Look-ups in named tables: a row name and a column name give one cell, copied from the table.

Malazas
|  | Dogat | Fup | Rez |
|---|---|---|---|
| Nir | 91 | 158 | 187 |
| Rin | 85 | 160 | 154 |
| Did | 152 | 107 | 82 |
| Rof | 209 | 93 | 242 |
| Piz | 98 | 143 | 18 |
| Kirana | 65 | 173 | 138 |

Dogat of Piz: 98
Fup of Rin: 160
Fup of Rof: 93
Fup of Piz: 143
Rez of Piz: 18
Dogat of Rin: 85
Rez of Did: 82
Rez of Nir: 187
Fup of Did: 107
Rez of Kirana: 138
Fup of Nir: 158
Fup of Kirana: 173
Dogat of Kirana: 65
Rez of Rin: 154
Rez of Rof: 242
Which row has the largest Rez? Rof

Table Lol
	Boka	Mekenef	Fizen	Dop	Nazazek	Rifunun	Lupege	Madib	Gogefo
Midaz	132	63	151	121	157	86	120	136	151
Rit	151	153	167	138	176	119	186	162	158
Bapi	98	127	97	110	187	131	165	151	152
Gifali	161	161	179	129	133	164	170	146	165
Napel	130	134	142	83	147	173	151	135	132
Badig	109	109	121	145	177	153	127	161	136
Zitu	133	122	164	129	153	99	116	98	154
Kele	99	134	75	138	139	170	131	180	141
Dubanoz	203	177	156	171	123	165	174	172	132

Madib of Kele: 180
Nazazek of Rit: 176
Dop of Midaz: 121
Gogefo of Rit: 158
Boka of Dubanoz: 203
Nazazek of Napel: 147
Boka of Badig: 109
Dop of Kele: 138
Lupege of Gifali: 170
Madib of Midaz: 136
Row with the largest Nazazek: Bapi

Lilafo:
fields: Veginor, Madiz, Gonuf, Sut, Vege, Vemetav, Terobe
Lusebid: [35, 231, 212, 183, 184, 190, 196]
Nogod: [100, 202, 135, 188, 160, 156, 114]
Dotara: [71, 169, 187, 164, 192, 193, 140]
Bim: [181, 120, 208, 180, 199, 204, 170]
Led: [179, 160, 154, 159, 182, 211, 68]
Sen: [95, 160, 76, 171, 183, 192, 228]
Lon: [91, 130, 200, 150, 218, 118, 238]
Vap: [218, 134, 96, 154, 193, 188, 124]

Terobe of Nogod: 114
Vemetav of Bim: 204
Vege of Bim: 199
Sut of Sen: 171
Sut of Lusebid: 183
Sut of Bim: 180
Gonuf of Lusebid: 212
Vemetav of Sen: 192
Gonuf of Nogod: 135
Terobe of Lon: 238
Vege of Vap: 193
Which row has the largest Madiz? Lusebid

Dib =
	Nese	Nolab	Fet	Fugo	Vel	Tezem
Bugod	134	145	156	174	180	187
Puzu	160	134	130	138	143	145
Tal	178	170	169	169	163	160
Nal	118	137	158	169	182	192
Lubipos	133	125	127	132	128	134
Kegal	118	107	109	116	120	130
Pom	57	68	89	109	131	145
Favifo	153	131	115	108	100	109
Gof	215	191	175	157	144	132

What is the Vel of Lubipos in Dib? 128
What is the Vel of Tal in Dib? 163
What is the Tezem of Puzu in Dib? 145
What is the Fet of Bugod in Dib? 156
What is the Fugo of Kegal in Dib? 116
What is the Nese of Puzu in Dib? 160
What is the Nolab of Kegal in Dib? 107
What is the Nese of Gof in Dib? 215
What is the Vel of Pom in Dib? 131
What is the Fet of Favifo in Dib? 115
What is the Tezem of Kegal in Dib? 130
What is the Nolab of Favifo in Dib? 131
What is the Fugo of Gof in Dib? 157

Vel =
,Zap,Lomele,Sozubel,Begev
Bubudi,236,66,91,214
Patobos,37,69,148,212
Mut,252,99,48,150

Patobos, Sozubel -> 148
Patobos, Lomele -> 69
Mut, Lomele -> 99
Bubudi, Zap -> 236
Bubudi, Begev -> 214
Mut, Sozubel -> 48
Mut, Begev -> 150

Gabudup
         Vuz  Lik  Sir  Gimirud  Givuzu  Depime
Fuvudaz  143  128  130      112     100     156
Zel      218   90  120      122     117      59
Pabezit  156  154  163      244      93      75
Tetigal  145  163  133      181     188     147
Suveg    173  165   57      188      90      76
Lelu     131  175  173       98      37      46
Povezi   137  210  152      158      96      86
Far      113   94   94      254     217      84
Sim      110  114   73       30     183      73
Nidenez  182   25  162       45     129     138
Mor      121   52  144      158     203     146

Gimirud of Zel = 122
Depime of Zel = 59
Gimirud of Nidenez = 45
Lik of Mor = 52
Givuzu of Zel = 117
Depime of Far = 84
Depime of Suveg = 76
Givuzu of Povezi = 96
Gimirud of Mor = 158

Zaped:
          Kemaz    Kosu
Kinibeg  75.106  68.032
Lopezar  56.445  67.941
Vez      31.799  69.324
Lofore   68.352  59.733
Sok      43.732  49.889
Tamabu   23.856  49.705
Kazavar  51.069  46.485
Mokipa   52.112  48.204

Lopezar, Kemaz => 56.445
Kinibeg, Kosu => 68.032
Vez, Kosu => 69.324
Sok, Kosu => 49.889
Vez, Kemaz => 31.799
Mokipa, Kemaz => 52.112
Lofore, Kosu => 59.733
Lofore, Kemaz => 68.352
Mokipa, Kosu => 48.204
Tamabu, Kosu => 49.705
Row with the largest Kemaz: Kinibeg

Loma:
        Sozoz  Dabo  Teg  Voba  Basimav  Lubavi  Tezoli  Vab  Gugo
Bitu      134   165  191   121      104     150      80  166   161
Nul        97   104   84   232      149      85     159  124    65
Kop       119   135  116   163      239     132     169  118   172
Babib     160   165   82    52      161     203     108   94   113
Falupa    109   128  134   125      193     119     165  127   201
Ditud     150   114  157   163       87     128     117  221   148
Lalu       91   160  127    63      165     121     157  101   186
Bevizo    107   157  135   129       98     129     126  170   126
Los       122   105  165   112       48      93      69  103    85

Gugo of Bevizo = 126
Teg of Bitu = 191
Gugo of Babib = 113
Basimav of Bitu = 104
Dabo of Lalu = 160
Dabo of Bevizo = 157
Basimav of Falupa = 193
Voba of Nul = 232

Table Kis
columns: Novegi, Tovika, Negedo, Zar, Sanifa, Kovom, Popano, Talagam, Vit, Vasu
Feb: [53538, 22539, 28817, 54861, 38394, 29644, 32018, 21762, 52649, 41606]
Togir: [27482, 55766, 29795, 30387, 55894, 56695, 38755, 11283, 70866, 1526]
Tovami: [34008, 71336, 62442, 37205, 40472, 53902, 47133, 52259, 41128, 26012]
Darunu: [34423, 52625, 10655, 26644, 20821, 53648, 70436, 40837, 75000, 57544]
Zimekop: [27483, 75442, 61361, 28010, 38009, 57446, 52327, 61214, 39767, 31982]
Dof: [45018, 35420, 31022, 40494, 33753, 39171, 49697, 43711, 45932, 53652]
Vodamo: [27938, 36595, 52656, 40171, 62893, 44253, 19310, 46032, 25657, 41908]
Nadade: [47483, 48763, 51467, 61758, 40896, 38037, 24388, 25135, 44965, 36340]
Mem: [25887, 57468, 35760, 28230, 41897, 56145, 50026, 46463, 53342, 43472]
Moz: [22301, 22629, 44716, 31312, 80540, 48286, 21446, 49202, 22350, 38099]
Gug: [45341, 35780, 55366, 50116, 48535, 34359, 27430, 41464, 24537, 36323]
Memi: [40841, 33426, 31602, 40376, 39987, 40590, 42696, 42014, 46980, 52017]
Rez: [32764, 52136, 33982, 35104, 52279, 52780, 40735, 20696, 61803, 13676]
Fozo: [45694, 30919, 36966, 39532, 38665, 34785, 42206, 41926, 38072, 44792]

What is the Vit of Feb in Kis? 52649
What is the Novegi of Moz in Kis? 22301
What is the Negedo of Memi in Kis? 31602
What is the Popano of Nadade in Kis? 24388
What is the Popano of Tovami in Kis? 47133
What is the Popano of Mem in Kis? 50026
What is the Talagam of Darunu in Kis? 40837
What is the Tovika of Togir in Kis? 55766
What is the Novegi of Nadade in Kis? 47483
What is the Vasu of Vodamo in Kis? 41908
What is the Novegi of Tovami in Kis? 34008
What is the Zar of Togir in Kis? 30387

